[[-11,-14,17,-8,9,8,17,8,-2,-41,1,11],
[8,-7,-28,-4,-4,31,18,4,-10,-1,-14,12],
[12,-7,8,5,4,17,-9,-10,-19,5,-3,-12],
[-10,18,20,7,3,-29,-2,20,14,-22,16,14],
[-6,21,-37,-4,-5,36,-39,-4,-17,54,-5,4],
[-3,-12,-6,15,3,22,-11,20,15,38,9,15],
[-1,7,-2,13,-18,-22,17,1,-4,-7,5,-2],
[12,-8,-11,-6,0,4,2,5,6,25,10,2]]
->
[[12,-8,-11,-6,0,4,2,5,6,25,10,2],
[-11,-14,17,-8,9,8,17,8,-2,-41,1,11],
[8,-7,-28,-4,-4,31,18,4,-10,-1,-14,12],
[12,-7,8,5,4,17,-9,-10,-19,5,-3,-12],
[-10,18,20,7,3,-29,-2,20,14,-22,16,14],
[-6,21,-37,-4,-5,36,-39,-4,-17,54,-5,4],
[-3,-12,-6,15,3,22,-11,20,15,38,9,15],
[-1,7,-2,13,-18,-22,17,1,-4,-7,5,-2]]

[[-1,12],
[-3,-16],
[1,-29],
[-1,-15],
[-2,-46],
[2,19],
[0,3],
[-4,-11],
[0,35],
[-3,21]]
->
[[-3,21],
[-1,12],
[-3,-16],
[1,-29],
[-1,-15],
[-2,-46],
[2,19],
[0,3],
[-4,-11],
[0,35]]

[[35,32,19,-24,13,-9,39,31,31],
[51,10,39,-35,14,23,43,-38,39],
[-14,-6,9,47,4,-28,-35,40,19],
[-44,-45,18,0,46,21,8,0,-36],
[-48,52,-41,-21,-21,-50,-52,35,29],
[-19,-34,-51,4,-5,3,-49,49,-35],
[-39,-18,43,-32,13,50,-48,-39,46],
[-17,18,-50,52,34,11,44,-45,-44],
[19,7,30,23,-49,-26,-19,-45,-46]]
->
[[19,7,30,23,-49,-26,-19,-45,-46],
[35,32,19,-24,13,-9,39,31,31],
[51,10,39,-35,14,23,43,-38,39],
[-14,-6,9,47,4,-28,-35,40,19],
[-44,-45,18,0,46,21,8,0,-36],
[-48,52,-41,-21,-21,-50,-52,35,29],
[-19,-34,-51,4,-5,3,-49,49,-35],
[-39,-18,43,-32,13,50,-48,-39,46],
[-17,18,-50,52,34,11,44,-45,-44]]

[[1,-32,8,45,-39,-32,27,-6,0,27,9,45],
[6,14,-50,3,1,26,-22,15,-23,7,1,7]]
->
[[6,14,-50,3,1,26,-22,15,-23,7,1,7],
[1,-32,8,45,-39,-32,27,-6,0,27,9,45]]

[[-28,29,1],
[17,-26,-23],
[-11,-13,-6],
[-5,-43,7],
[49,-17,-34],
[-31,10,43],
[15,15,-31]]
->
[[15,15,-31],
[-28,29,1],
[17,-26,-23],
[-11,-13,-6],
[-5,-43,7],
[49,-17,-34],
[-31,10,43]]

[[4,-2,-28,-36,13,11],
[23,38,-11,47,-21,6],
[-22,-30,26,-28,10,4],
[3,-2,-7,-44,-5,-4],
[-2,2,20,-13,26,-14],
[13,25,-21,40,3,-3],
[-6,21,26,1,29,5]]
->
[[-6,21,26,1,29,5],
[4,-2,-28,-36,13,11],
[23,38,-11,47,-21,6],
[-22,-30,26,-28,10,4],
[3,-2,-7,-44,-5,-4],
[-2,2,20,-13,26,-14],
[13,25,-21,40,3,-3]]
---
[[2,-10,7,-8],
[1,-9,21,-24],
[31,8,12,4],
[5,-13,8,-11],
[-38,7,-5,31],
[-44,11,-3,33],
[29,13,14,0]]
->
[[-8,-24,4,-11,31,33,0],
[7,21,12,8,-5,-3,14],
[-10,-9,8,-13,7,11,13],
[2,1,31,5,-38,-44,29]]

[[9,-30,21,-32,-20,-10,17,-39,33,5,53],
[16,1,0,-7,-11,-5,-8,-4,10,-5,13],
[57,19,-22,3,13,-10,-47,2,17,4,-8],
[-14,-4,-41,-2,-23,-1,-23,3,-7,-23,-38],
[-10,-18,51,-7,-2,-11,17,-11,-21,24,39]]
->
[[53,13,-8,-38,39],
[5,-5,4,-23,24],
[33,10,17,-7,-21],
[-39,-4,2,3,-11],
[17,-8,-47,-23,17],
[-10,-5,-10,-1,-11],
[-20,-11,13,-23,-2],
[-32,-7,3,-2,-7],
[21,0,-22,-41,51],
[-30,1,19,-4,-18],
[9,16,57,-14,-10]]

[[-23,23,8,25,-5,14,-1,4,22],
[3,23,8,-13,-23,51,-1,4,10],
[3,22,8,25,-5,14,-1,4,8]]
->
[[22,10,8],
[4,4,4],
[-1,-1,-1],
[14,51,14],
[-5,-23,-5],
[25,-13,25],
[8,8,8],
[23,23,22],
[-23,3,3]]

[[-12,-34,16,-26,-38,14,-9],
[26,-13,5,-28,-54,-3,-11],
[-50,18,-6,18,41,-21,-48]]
->
[[-9,-11,-48],
[14,-3,-21],
[-38,-54,41],
[-26,-28,18],
[16,5,-6],
[-34,-13,18],
[-12,26,-50]]

[[-33,20,-6,0,-17,23,-6],
[-27,22,8,-4,5,-56,-34],
[-13,18,-2,-11,-22,16,1]]
->
[[-6,-34,1],
[23,-56,16],
[-17,5,-22],
[0,-4,-11],
[-6,8,-2],
[20,22,18],
[-33,-27,-13]]

[[53,16,2,-50,9,11,6,-13,-34,-17,52,-23],
[-52,47,11,5,-43,-31,-43,32,-6,-41,7,-39],
[41,33,0,-33,-36,5,6,44,-32,-24,25,2],
[-2,51,15,50,-11,13,-1,-1,47,-3,-35,-28],
[4,50,-52,-14,-31,-37,9,39,-27,28,53,48],
[42,-13,-53,36,-32,38,12,-4,-26,-45,43,-3],
[-14,35,47,-46,38,-39,-51,34,-45,8,50,-11]]
->
[[-23,-39,2,-28,48,-3,-11],
[52,7,25,-35,53,43,50],
[-17,-41,-24,-3,28,-45,8],
[-34,-6,-32,47,-27,-26,-45],
[-13,32,44,-1,39,-4,34],
[6,-43,6,-1,9,12,-51],
[11,-31,5,13,-37,38,-39],
[9,-43,-36,-11,-31,-32,38],
[-50,5,-33,50,-14,36,-46],
[2,11,0,15,-52,-53,47],
[16,47,33,51,50,-13,35],
[53,-52,41,-2,4,42,-14]]
